Here is a tiny trained network, its code and every weight. The questions are about switching its units off for an input and a target symbol, where a switched-off unit gives its printed mean instead of its output.

import numpy as np


def w(rows, s, z=0):
    codes = np.array(rows[::2]) - 128.0
    scale = np.full(codes.shape[1], s)
    scale[-1] = z or s
    return codes * scale


def f(y):
    return y / 2 * (1 + np.tanh(0.7978845608 * (y + 0.044715 * y**3)))


def softmax(a):
    e = np.exp(a - a.max(-1, keepdims=True))
    return e / e.sum(-1, keepdims=True)


def log_softmax(a):
    a = a - a.max(-1, keepdims=True)
    return a - np.log(np.exp(a).sum(-1, keepdims=True))


def net(x, mask):
    ids = ['αβγεθλμξστψω'.index(c) for c in x.split()]
    T = len(ids)
    res = E[ids] + P[:T]
    u = 0
    for l in range(2):
        r = res
        for j in range(2):
            rows = slice(4 * j, 4 * j + 4)
            q, k, v = (r @ M[l][rows].T for M in (Q, K, V))
            z = softmax(np.where(np.tri(T) > 0, q @ k.T / 4**0.5, -1e9)) @ v
            o = O[l][rows]
            res = res + np.where(mask[u + j], z, o[:, -1]) @ o[:, :-1]
        u += 2
        y = f(res @ A[l][:, :-1].T + A[l][:, -1])
        res = res + np.where(mask[u : u + 4], y, B[l][:, -1]) @ B[l][:, :-1]
        u += 4
    return log_softmax(res[-1] @ U[:, :-1].T + U[:, -1])


Q, K, V, O, A, B = {}, {}, {}, {}, {}, {}
E = w([
[178,147,189,227],'α',
[168,226,133,148],'β',
[148,96,214,157],'γ',
[34,156,95,136],'ε',
[111,119,162,50],'θ',
[209,83,136,85],'λ',
[173,77,97,86],'μ',
[103,118,51,121],'ξ',
[16,89,148,106],'σ',
[135,205,125,81],'τ',
[90,103,151,255],'ψ',
[178,123,56,137],'ω',
],0.008)
P = w([
[125,7,42,229],'0',
[118,40,69,187],'1',
[118,73,88,162],'2',
[112,95,109,137],'3',
[115,106,121,117],'4',
[114,117,133,101],'5',
[118,135,142,91],'6',
[119,138,155,74],'7',
[113,153,161,68],'8',
[113,161,169,57],'9',
[108,161,180,47],'10',
[105,167,187,33],'11',
[105,176,193,27],'12',
],0.0017)
Q[0] = w([
[211,89,210,166],'0.h0',
[153,130,48,164],'0.h0',
[175,120,82,11],'0.h0',
[157,3,141,70],'0.h0',
[175,119,52,109],'0.h1',
[70,75,142,134],'0.h1',
[96,197,105,181],'0.h1',
[62,132,114,72],'0.h1',
],0.024)
K[0] = w([
[170,124,241,175],'0.h0',
[178,116,58,170],'0.h0',
[206,99,107,22],'0.h0',
[157,1,183,83],'0.h0',
[157,125,40,108],'0.h1',
[67,78,147,130],'0.h1',
[94,189,112,191],'0.h1',
[63,137,126,77],'0.h1',
],0.024)
V[0] = w([
[154,190,80,69],'0.h0',
[136,144,106,214],'0.h0',
[100,235,2,124],'0.h0',
[231,162,129,190],'0.h0',
[61,198,166,205],'0.h1',
[142,115,127,118],'0.h1',
[123,132,36,131],'0.h1',
[117,139,63,135],'0.h1',
],0.0065)
O[0] = w([
[112,187,63,129,50],'0.h0',
[96,139,166,173,132],'0.h0',
[84,255,94,116,7],'0.h0',
[90,122,115,216,119],'0.h0',
[178,82,94,170,145],'0.h1',
[116,137,138,122,129],'0.h1',
[169,152,129,84,79],'0.h1',
[160,147,121,99,92],'0.h1',
],0.0082,0.0013)
A[0] = w([
[3,93,80,151,199],'0.n0',
[194,74,31,114,213],'0.n1',
[138,151,147,48,107],'0.n2',
[89,128,112,46,251],'0.n3',
],0.02,0.0011)
B[0] = w([
[151,177,252,72,198],'0.n0',
[208,139,215,56,171],'0.n1',
[116,138,101,187,200],'0.n2',
[69,59,42,102,254],'0.n3',
],0.019,0.004)
Q[1] = w([
[45,191,133,152],'1.h0',
[125,163,129,144],'1.h0',
[95,140,117,136],'1.h0',
[66,80,176,86],'1.h0',
[198,57,51,87],'1.h1',
[201,175,132,194],'1.h1',
[137,229,88,6],'1.h1',
[133,228,48,128],'1.h1',
],0.02)
K[1] = w([
[76,200,120,162],'1.h0',
[121,155,101,153],'1.h0',
[107,150,139,150],'1.h0',
[86,145,172,44],'1.h0',
[199,75,56,79],'1.h1',
[179,162,104,214],'1.h1',
[148,249,107,43],'1.h1',
[123,223,63,135],'1.h1',
],0.021)
V[1] = w([
[124,153,73,142],'1.h0',
[139,150,124,173],'1.h0',
[118,139,120,110],'1.h0',
[121,92,127,79],'1.h0',
[131,104,200,172],'1.h1',
[148,124,196,157],'1.h1',
[111,74,234,204],'1.h1',
[17,2,158,223],'1.h1',
],0.0075)
O[1] = w([
[106,162,152,140,35],'1.h0',
[101,164,126,110,13],'1.h0',
[134,121,136,129,154],'1.h0',
[164,82,128,157,254],'1.h0',
[145,91,118,168,160],'1.h1',
[127,97,119,167,146],'1.h1',
[173,78,112,187,189],'1.h1',
[249,111,119,131,218],'1.h1',
],0.011,0.0045)
A[1] = w([
[127,70,134,70,252],'1.n0',
[106,188,149,226,164],'1.n1',
[171,102,249,70,219],'1.n2',
[239,196,246,44,104],'1.n3',
],0.017,0.0023)
B[1] = w([
[96,83,112,100,223],'1.n0',
[26,129,172,198,141],'1.n1',
[164,224,114,124,252],'1.n2',
[148,53,255,139,161],'1.n3',
],0.025,0.019)
U = w([
[125,30,164,196,153],'α',
[65,141,132,159,108],'β',
[219,112,75,159,180],'γ',
[122,121,121,143,52],'ε',
[104,42,90,109,208],'θ',
[122,126,120,137,52],'λ',
[107,76,119,129,130],'μ',
[122,119,124,139,48],'ξ',
[144,115,202,92,172],'σ',
[84,254,41,62,172],'τ',
[133,193,141,174,1],'ψ',
[123,125,121,140,55],'ω',
],0.005)

Each question gives the input, a string of symbols that net reads in full, and the target symbol t.
The units are the heads (4 rows each of Q, K, V and O) and the neurons (one row each of A and B). Each row of codes is followed by its name. A weight is (code - 128) times the scale printed after its matrix; where a second scale follows, it is the last column's (O, A, B and U).
mask holds one flag per unit, layer by layer, with each layer's heads first. A switched-off unit (its flag False) gives its mean, the last column of its rows in O or B, instead of its output. The means were averaged over made-up inputs and are rounded, as every weight is.
A unit's drop is (log p(t) with every unit on - log p(t) with that unit switched off) / (log p(t) with every unit on - log p(t) with every unit switched off).
The circuit of an input: a set's keep is (log p(t) with only the set's units on - log p(t) with every unit switched off) / (log p(t) with every unit on - log p(t) with every unit switched off). Starting from all 12 units, units are removed one at a time, each time the one whose removal leaves the highest keep (on an exact tie, the one counted first), for as long as the keep stays at least 0.8.
circuit, biggest first: the units of the circuit, biggest drop first
unit that matters most: the unit with the biggest drop
top k neurons: the k neurons with the biggest drops, biggest first
k most important neurons of layer l: the k neurons of layer l with the biggest drops, biggest first
input σ θ ω γ μ τ σ, target τ: top 3 neurons : (0.n0 1.n3 1.n2)
input σ ε γ τ μ ξ, target σ: 2 most important neurons of layer 1 : (1.n3 1.n2)
input ω σ γ γ σ ε λ, target σ: circuit, biggest first : (0.n1 1.n3 1.n2)
input ξ τ ε α α ξ ε, target τ: unit that matters most : 1.h1
input β σ γ ε ε ξ γ θ ω τ ε, target θ: top 4 neurons : (0.n3 1.n2 0.n1 0.n0)
input γ μ ξ α γ σ, target σ: circuit, biggest first : (0.n0 1.n3 1.n2)
input ε μ γ γ μ γ τ γ γ τ, target τ: circuit, biggest first : (1.h1 0.h0)
input σ ψ ξ τ λ ξ, target τ: top 2 neurons : (0.n0 0.n1)
input τ ξ σ ξ τ μ, target σ: top 3 neurons : (0.n1 1.n3 1.n2)
input γ ε σ α, target α: top 2 neurons : (1.n2 0.n3)
input ε γ σ γ ψ γ ω γ μ ξ γ ε, target τ: top 2 neurons : (0.n3 1.n3)
input σ γ τ μ θ μ ψ γ γ γ ψ μ, target θ: circuit, biggest first : (0.n0 1.n2)
input τ γ γ ε γ μ ε γ ε, target θ: top 3 neurons : (1.n2 0.n3 0.n1)
input σ ψ ω τ σ γ ε β β τ γ σ, target θ: top 2 neurons : (0.n3 0.n1)
input τ λ μ γ ξ ξ ξ ε μ, target τ: top 3 neurons : (0.n1 0.n2 1.n3)
input α α μ λ, target σ: circuit, biggest first : (1.n3 0.n1 1.n2)
input γ γ α γ σ γ γ μ σ ε σ, target θ: top 4 neurons : (0.n3 0.n2 1.n0 0.n1)
input λ γ σ σ, target τ: unit that matters most : 0.h0
input β μ θ, target θ: 2 most important neurons of layer 0 : (0.n3 0.n1)
input γ ξ μ β γ μ γ γ α τ ω, target σ: unit that matters most : 0.h0
